X =
[[137 148 119 130  83 100 132  90 117  93  69 133 115 104]
 [141 144  99 135  81 116 110 100 131  76  83 105 134  83]
 [117  84  79  77 105 107  84 121 110 100 149  90 101 118]
 [112  79  84  74 113 108  87 125 107 109 156  94  98 127]
 [143 112  68  99  81 114  82 113 128  69 128  82 124  93]
 [ 56  69 149  74 149  83 133 109  64 173 120 144  56 162]
 [145 108  65  89  77 106  82 111 124  69 130  86 115 101]
 [138 106  69  93  83 109  83 111 122  73 128  85 116  98]]
The first entry, reading row by row -> 137
The 4th entry, reading row by row -> 130
Which number is the entry directly below 137? 141
Which number is the second entry on the main diagonal? 144
Which number is the third largest entry? 156
The largest entry in the last column is 162
Which number is the smallest entry in the last row? 69
Which number is the smallest entry in the first row? 69
The last entry, reading row by row: 98
Which number is the entry just left of 85? 128
The entry just left of 125 is 87
The entry just left of 156: 109
The smallest entry in the last column is 83
Which number is the largest entry? 173
The entry just right of 94 -> 98
The fifth-last entry, reading row by row -> 73
Which number is the top entry of the column that holds the largest entry? 93
Which number is the second entry in reading order? 148
The entry just right of 135: 81
The entry directly above the largest entry: 69
Which number is the smallest entry in the first column? 56
The 3rd entry on the main diagonal is 79
The entry just right of 68: 99

a =
113  113  80  105  82
45  166  96  96  102
88  141  98  101  91
87  90  95  72  128
45  177  112  103  103
81  146  110  107  93
45  84  130  51  99
99  128  62  98  109
108  112  91  97  103
63  144  92  97  111
83  100  115  104  97
79  83  98  58  132
Counting starts at 1.
Report the entry just right of the largest entry.
A: 112
Report the entry at row 3, column 1.
A: 88
Report the entry at row 2, column 1.
A: 45
The entry directly below 81: 45
Report the entry in row 1 and column 1.
A: 113
Report the entry in row 1 and column 2.
A: 113
The bottom-right entry is 132
The entry just left of 146 -> 81
Report the entry in row 1 and column 3.
A: 80
The entry at row 3, column 2: 141
The bottom entry of the column that holds the largest entry -> 83
The entry at row 2, column 2 is 166
Report the entry in the top-right corner.
A: 82
Report the entry in the bottom-left corner.
A: 79
Report the entry just right of 100.
A: 115
The entry just left of 144: 63

101  113  104  98  96  103  90  94  104  93  125  114  108  107
108  99  107  81  106  110  101  100  102  101  110  94  99  104
99  87  101  98  102  123  92  105  93  101  111  104  100  86
80  103  104  92  96  79  98  103  98  95  105  127  111  101
98  115  100  89  118  110  102  99  103  89  100  89  104  113
118  100  97  106  111  92  101  92  100  107  83  120  96  96
105  104  105  99  98  75  105  90  100  102  88  94  105  82
93  107  99  104  110  156  96  100  97  108  107  119  91  114
102  103  92  92  105  85  101  93  96  97  112  82  90  100
99  94  100  104  89  69  97  100  91  99  97  122  96  105
84  97  99  95  93  84  98  101  101  107  94  135  99  114
86  96  92  99  112  128  103  89  104  99  97  98  95  121
97  101  110  114  102  96  100  100  95  100  126  61  100  106
95  107  97  92  107  169  102  105  104  95  112  75  104  95
Counting starts at 1.
Report the entry just left of the largest entry.
A: 107
Report the entry in row 3 and column 1.
A: 99
The entry in the bottom-left corner: 95
The entry in row 1 and column 1: 101
The entry at row 2, column 1: 108
Report the entry at row 1, column 3.
A: 104
Report the top-right entry.
A: 107
Report the entry just right of the smallest entry.
A: 100
Report the top entry of the column that holds the largest entry.
A: 103
The entry in row 3 and column 3 -> 101
The top entry of the column that holds the smallest entry -> 114
Report the entry directly above the largest entry.
A: 96
Report the entry in row 1 and column 2.
A: 113
The smallest entry: 61
Report the entry directly above 135.
A: 122
The entry just right of the largest entry: 102
Report the bottom-right entry.
A: 95
The entry just left of 156 is 110
The entry at row 2, column 2 is 99

Questions about the grid below. Counting starts at 1.
1) Read off the entry in the bottom-left corner.
2) Read off the entry in the bottom-right corner.
3) Read off the entry at row 1, column 1.
4) Read off the top-right entry.
5) Read off the entry at row 1, column 2.
6) Read off the entry in row 3 and column 3.
7) Read off the entry at row 3, column 1.
8) Read off the entry just right of 135.
126  106  72  82  91  104  90  41  103  78  115  90  126
134  123  105  106  87  89  74  56  99  124  99  138  117
74  73  106  111  108  106  78  126  110  70  93  93  46
72  74  90  90  116  116  129  141  101  77  103  62  85
101  96  118  121  93  94  49  92  110  94  89  132  55
128  106  71  81  89  103  91  41  103  77  115  90  127
133  118  102  105  86  91  66  49  102  113  101  135  110
92  80  70  79  106  115  117  92  104  56  116  54  100
98  97  83  81  110  114  154  122  92  108  109  68  137
74  77  111  117  106  103  77  130  109  80  90  104  43
92  79  85  99  98  106  66  79  112  48  105  84  62
1) 92
2) 62
3) 126
4) 126
5) 106
6) 106
7) 74
8) 110

Read these off the table that follows. Indices start at 1.
1) Find the bottom-left entry.
2) Find the entry at row 1, column 1.
3) Find the entry directly below 27.
4) Find the entry in row 2 and column 1.
5) Find the entry directly above 60.
6) Find the entry at row 1, column 3.
7) Find the entry directly below 23.
8) Find the entry in the bottom-right corner.
134	67	20	86
123	113	36	25
125	107	31	32
128	97	25	43
131	87	22	55
130	91	23	51
132	81	21	64
133	73	20	77
129	94	24	47
131	84	21	60
127	100	27	39
133	70	20	81
128	103	30	35
133	78	20	68
133	75	20	73
125	110	34	28
1) 125
2) 134
3) 20
4) 123
5) 47
6) 20
7) 21
8) 28

[[ 99  68  81 111 114 137 138]
 [ 40 134  77 110 122 132 120]
 [ 84  65  89 108 109 100 128]
 [ 19  95 135 124  67 166 148]
 [110 131 149  99  53 139  82]]
Indices start at 1.
Which number is the entry just right of 84?
Answer: 65
The entry just left of the largest entry: 67
Which number is the entry directly above 131?
Answer: 95
The entry directly below 120: 128
The entry in row 3 and column 1 -> 84
Which number is the entry in row 1 and column 2?
Answer: 68
Which number is the smallest entry?
Answer: 19
Which number is the entry at row 1, column 1?
Answer: 99
The entry directly above 89 -> 77
Which number is the entry at row 1, column 3?
Answer: 81
Which number is the entry in the bottom-left corner?
Answer: 110
The entry just right of the largest entry -> 148
The entry directly below 111 -> 110

Read these off the row that follows.
1) Read off the 2nd entry from the right.
2) Read off the entry just left of 130.
3) Read off the smallest entry.
4) Read off the maximum.
[126 113  73  42 167 164 129  79 130 131  63 109 148  44]
1) 148
2) 79
3) 42
4) 167

101  95  96  96  93  102  107  98  97  92  105  104  95  103
98  121  108  96  97  51  107  83  97  102  96  78  138  113
101  44  107  96  83  35  107  77  102  79  113  148  89  130
84  95  108  96  83  102  107  92  97  92  137  104  95  97
101  41  89  96  83  29  107  92  121  92  153  161  100  159
114  95  108  96  73  102  107  92  97  116  98  101  85  118
114  158  143  90  83  62  133  130  132  87  115  77  80  59
93  95  108  96  83  102  107  92  97  92  110  94  96  103
101  95  140  146  99  109  108  59  97  110  113  104  95  59
Indices start at 1.
Find the entry in the top-right corner.
Answer: 103
Find the entry just right of 137.
Answer: 104
The entry in row 3 and column 2 is 44
The bottom-left entry is 101
Find the entry directly below the largest entry.
Answer: 101
The entry in row 1 and column 2: 95
Find the entry in row 1 and column 3.
Answer: 96
Find the bottom-right entry.
Answer: 59
Find the entry in row 1 and column 1.
Answer: 101
The entry at row 2, column 3 is 108
Find the entry just right of 87.
Answer: 115
Find the entry at row 2, column 1.
Answer: 98
The bottom entry of the column that holds the smallest entry: 109
The entry just left of 161 is 153
The entry in row 2 and column 2 is 121
The entry just left of 51 -> 97
Find the entry in row 3 and column 1.
Answer: 101
Find the entry directly above the smallest entry.
Answer: 102
The entry just left of 137 -> 92
The maximum -> 161

[[105, 109, 105, 38, 139, 64, 100, 106, 40, 72, 135, 98], [118, 120, 103, 49, 122, 70, 107, 103, 52, 68, 130, 91], [117, 120, 104, 44, 125, 68, 106, 104, 48, 67, 132, 92], [117, 120, 103, 46, 124, 68, 106, 104, 50, 67, 131, 92], [103, 108, 105, 39, 140, 64, 99, 106, 40, 74, 135, 99], [108, 113, 105, 38, 136, 64, 101, 106, 40, 70, 136, 96], [113, 117, 105, 39, 131, 65, 103, 106, 43, 67, 135, 94], [115, 119, 104, 42, 128, 66, 104, 105, 45, 66, 134, 93], [111, 116, 105, 39, 133, 64, 102, 106, 42, 68, 135, 95], [118, 120, 102, 50, 121, 71, 108, 102, 54, 69, 129, 91], [119, 120, 102, 52, 120, 72, 108, 102, 55, 70, 128, 91], [110, 114, 105, 38, 134, 64, 102, 106, 41, 69, 136, 95], [116, 119, 104, 43, 126, 67, 105, 104, 47, 67, 133, 92], [118, 120, 103, 47, 123, 69, 107, 103, 51, 68, 131, 91], [107, 111, 105, 38, 138, 63, 100, 106, 40, 71, 136, 97], [114, 118, 104, 40, 129, 65, 104, 105, 44, 67, 134, 93]]
The entry just right of the largest entry is 64
The entry just left of the largest entry: 39
Give the entry just right of 121.
Answer: 71

x =
array([[ 82,  44, 147,  80,  75, 101,  89,  96, 110, 128,  47,  67,  89,
        168, 123,  26],
       [ 74,  52, 141,  80,  65, 115,  88,  88, 118, 128,  58,  73, 113,
        165, 132,  41],
       [100,  92,  97, 102, 118, 129, 122, 122,  83,  86,  78,  81,  78,
         68,  85,  96]])
The entry just right of the largest entry: 123
The entry just left of the largest entry is 89
The entry just left of 83 -> 122
The entry just right of 100 is 92
Find the smallest entry.
A: 26
The entry just right of 68 -> 85
Find the entry just right of 132.
A: 41

data = 70  134  106  78  178  83  109  140  104  105  45  68
The minimum is 45
The entry just right of 134 -> 106
